Below are the code and all the weights of a small trained network. Each question names an input and a class and asks about switching units off, where a switched-off unit gives its printed mean instead of its output.

import numpy as np


def w(rows, s, z=0):
    codes = np.array(rows[::2]) - 128.0
    scale = np.full(codes.shape[1], s)
    scale[-1] = z or s
    return codes * scale


def norm(h):
    return h / np.sqrt((h * h).mean(-1, keepdims=True) + 1e-5)


def f(y):
    return np.maximum(y, 0)


def log_softmax(a):
    a = a - a.max(-1, keepdims=True)
    return a - np.log(np.exp(a).sum(-1, keepdims=True))


def net(x, mask):
    res = np.array(x, float).reshape(1, 4) / 4 @ E
    u = 0
    for l in range(4):
        y = f(norm(res) @ A[l][:, :-1].T + A[l][:, -1])
        res = res + np.where(mask[u : u + 6], y, B[l][:, -1]) @ B[l][:, :-1]
        u += 6
    return log_softmax(norm(res)[-1] @ U[:, :-1].T + U[:, -1])


A, B = {}, {}
E = w([
[121,62,160,165,157,254,195,114],'x0',
[202,24,188,147,110,154,199,144],'x1',
[81,89,174,181,29,116,177,206],'x2',
[129,195,202,134,68,56,105,157],'x3',
],0.0079)
A[0] = w([
[195,109,106,85,101,142,196,71,222],'0.n1',
[104,108,30,142,224,116,91,70,86],'0.n2',
[2,124,180,138,96,136,87,139,30],'0.n3',
[126,188,139,163,72,108,50,145,82],'0.n4',
[197,95,114,137,145,196,211,157,24],'0.n5',
[213,134,196,104,157,145,70,45,3],'0.n6',
],0.0081,0.005)
B[0] = w([
[159,95,135,191,207,93,52,205,247],'0.n1',
[153,99,1,87,48,199,47,107,255],'0.n2',
[154,189,111,164,112,162,165,206,195],'0.n3',
[52,115,172,5,154,78,89,76,236],'0.n4',
[78,74,97,89,100,93,171,3,216],'0.n5',
[252,185,216,112,152,162,127,132,177],'0.n6',
],0.0076,0.005)
A[1] = w([
[129,58,237,191,168,140,217,75,3],'1.n1',
[88,204,103,165,145,69,98,119,44],'1.n2',
[163,43,190,214,134,147,230,156,44],'1.n3',
[139,174,141,103,48,17,111,111,74],'1.n4',
[142,252,70,91,166,135,119,70,81],'1.n5',
[163,1,126,203,118,177,151,139,55],'1.n6',
],0.009,0.0032)
B[1] = w([
[127,144,208,37,95,202,39,202,217],'1.n1',
[134,106,143,119,191,168,138,70,187],'1.n2',
[9,138,164,97,197,146,63,207,243],'1.n3',
[98,33,154,77,151,115,203,136,245],'1.n4',
[81,210,171,115,109,156,104,110,229],'1.n5',
[101,59,124,142,220,199,125,106,254],'1.n6',
],0.011,0.0067)
A[2] = w([
[144,108,143,201,151,168,180,207,111],'2.n1',
[143,82,139,180,69,98,200,123,3],'2.n2',
[183,70,165,118,100,89,175,162,120],'2.n3',
[193,76,120,160,129,152,133,54,106],'2.n4',
[253,178,165,144,141,116,129,165,30],'2.n5',
[144,193,75,152,61,134,115,93,5],'2.n6',
],0.012,0.0051)
B[2] = w([
[148,162,80,175,109,167,190,175,252],'2.n1',
[107,180,161,107,164,93,161,156,141],'2.n2',
[184,99,97,125,79,200,99,129,232],'2.n3',
[158,114,172,126,216,150,183,131,211],'2.n4',
[247,190,163,183,138,10,19,233,179],'2.n5',
[82,203,63,85,43,219,35,98,186],'2.n6',
],0.012,0.0031)
A[3] = w([
[137,2,131,148,93,54,156,204,84],'3.n1',
[111,215,191,77,168,52,149,103,108],'3.n2',
[213,65,95,189,222,181,163,125,143],'3.n3',
[115,139,183,70,182,33,90,83,3],'3.n4',
[202,175,120,146,173,128,73,243,192],'3.n5',
[151,182,92,198,115,113,177,179,149],'3.n6',
],0.009,0.0055)
B[3] = w([
[245,57,121,93,1,49,115,89,192],'3.n1',
[140,85,68,113,207,91,181,123,222],'3.n2',
[157,129,104,182,114,68,193,37,239],'3.n3',
[104,195,203,200,207,116,248,147,197],'3.n4',
[119,177,125,209,61,55,74,122,254],'3.n5',
[69,168,101,119,39,111,211,111,150],'3.n6',
],0.0093,0.0056)
U = w([
[80,227,26,51,73,213,19,55,255],'0',
[177,16,205,26,37,37,211,193,93],'1',
[39,202,176,19,238,42,217,88,169],'2',
[166,61,68,237,92,21,146,125,9],'3',
[214,24,36,182,245,233,170,14,103],'4',
[56,217,100,218,36,161,220,216,73],'5',
[244,228,187,185,157,58,19,155,133],'6',
[58,47,239,174,209,215,38,250,183],'7',
],0.015,0.0055)

Each question gives the input, the list of numbers given to net, and the class t.
The units are the neurons (one row each of A and B). Each row of codes is followed by its name. A weight is (code - 128) times the scale printed after its matrix; where a second scale follows, it is the last column's (A, B and U).
mask holds one flag per neuron, layer by layer. A switched-off neuron (its flag False) gives its mean, the last column of its row in B, instead of its output. The means were averaged over made-up inputs and are rounded, as every weight is.
A unit's drop is (log p(t) with every unit on - log p(t) with that unit switched off) / (log p(t) with every unit on - log p(t) with every unit switched off).
The circuit of an input: a set's keep is (log p(t) with only the set's units on - log p(t) with every unit switched off) / (log p(t) with every unit on - log p(t) with every unit switched off). Starting from the 12 units with the biggest drops (on a tie, the unit counted first), units are removed one at a time, each time the one whose removal leaves the highest keep (on an exact tie, the one counted first), for as long as the keep stays at least 0.8.
circuit, biggest first: the units of the circuit, biggest drop first
most important unit: the unit with the biggest drop
top k neurons: the k neurons with the biggest drops, biggest first
k most important neurons of layer l: the k neurons of layer l with the biggest drops, biggest first
drop of u: that unit's drop, to one decimal
input [4,-1,0,5], class 5: top 3 neurons	0.n3, 0.n5, 1.n5
input [-5,0,1,7], class 1: most important unit	1.n4
input [8,-4,6,7], class 5: circuit, biggest first	0.n3, 2.n1
input [3,-4,3,2], class 5: top 3 neurons	0.n3, 0.n5, 0.n2
input [-8,-7,0,-4], class 2: top 4 neurons	1.n4, 0.n4, 1.n2, 3.n4
input [-8,6,-4,-6], class 6: top 2 neurons	1.n4, 0.n6
input [1,-5,7,5], class 1: top 2 neurons	0.n4, 1.n4
input [-2,-3,3,7], class 2: top 4 neurons	0.n4, 1.n2, 3.n4, 0.n1
input [7,4,0,-4], class 7: top 2 neurons	1.n1, 1.n3
input [-1,0,-7,-6], class 0: top 3 neurons	0.n2, 1.n4, 1.n6
input [-6,7,-8,-6], class 6: top 3 neurons	0.n6, 2.n5, 1.n4
input [-7,-1,-5,0], class 2: top 2 neurons	1.n4, 3.n4
input [-8,6,-1,-5], class 3: 2 most important neurons of layer 0	0.n1, 0.n5
input [-8,3,7,-8], class 3: 2 most important neurons of layer 0	0.n4, 0.n5
input [-7,-6,8,-6], class 2: most important unit	1.n2
input [-1,4,-7,-1], class 6: top 2 neurons	0.n6, 2.n5
input [1,6,-6,1], class 6: drop of 0.n6	0.8
input [-6,-4,4,6], class 2: drop of 3.n4	0.2
input [2,0,7,7], class 1: drop of 1.n4	0.1
input [-8,4,2,-5], class 3: top neuron	0.n4
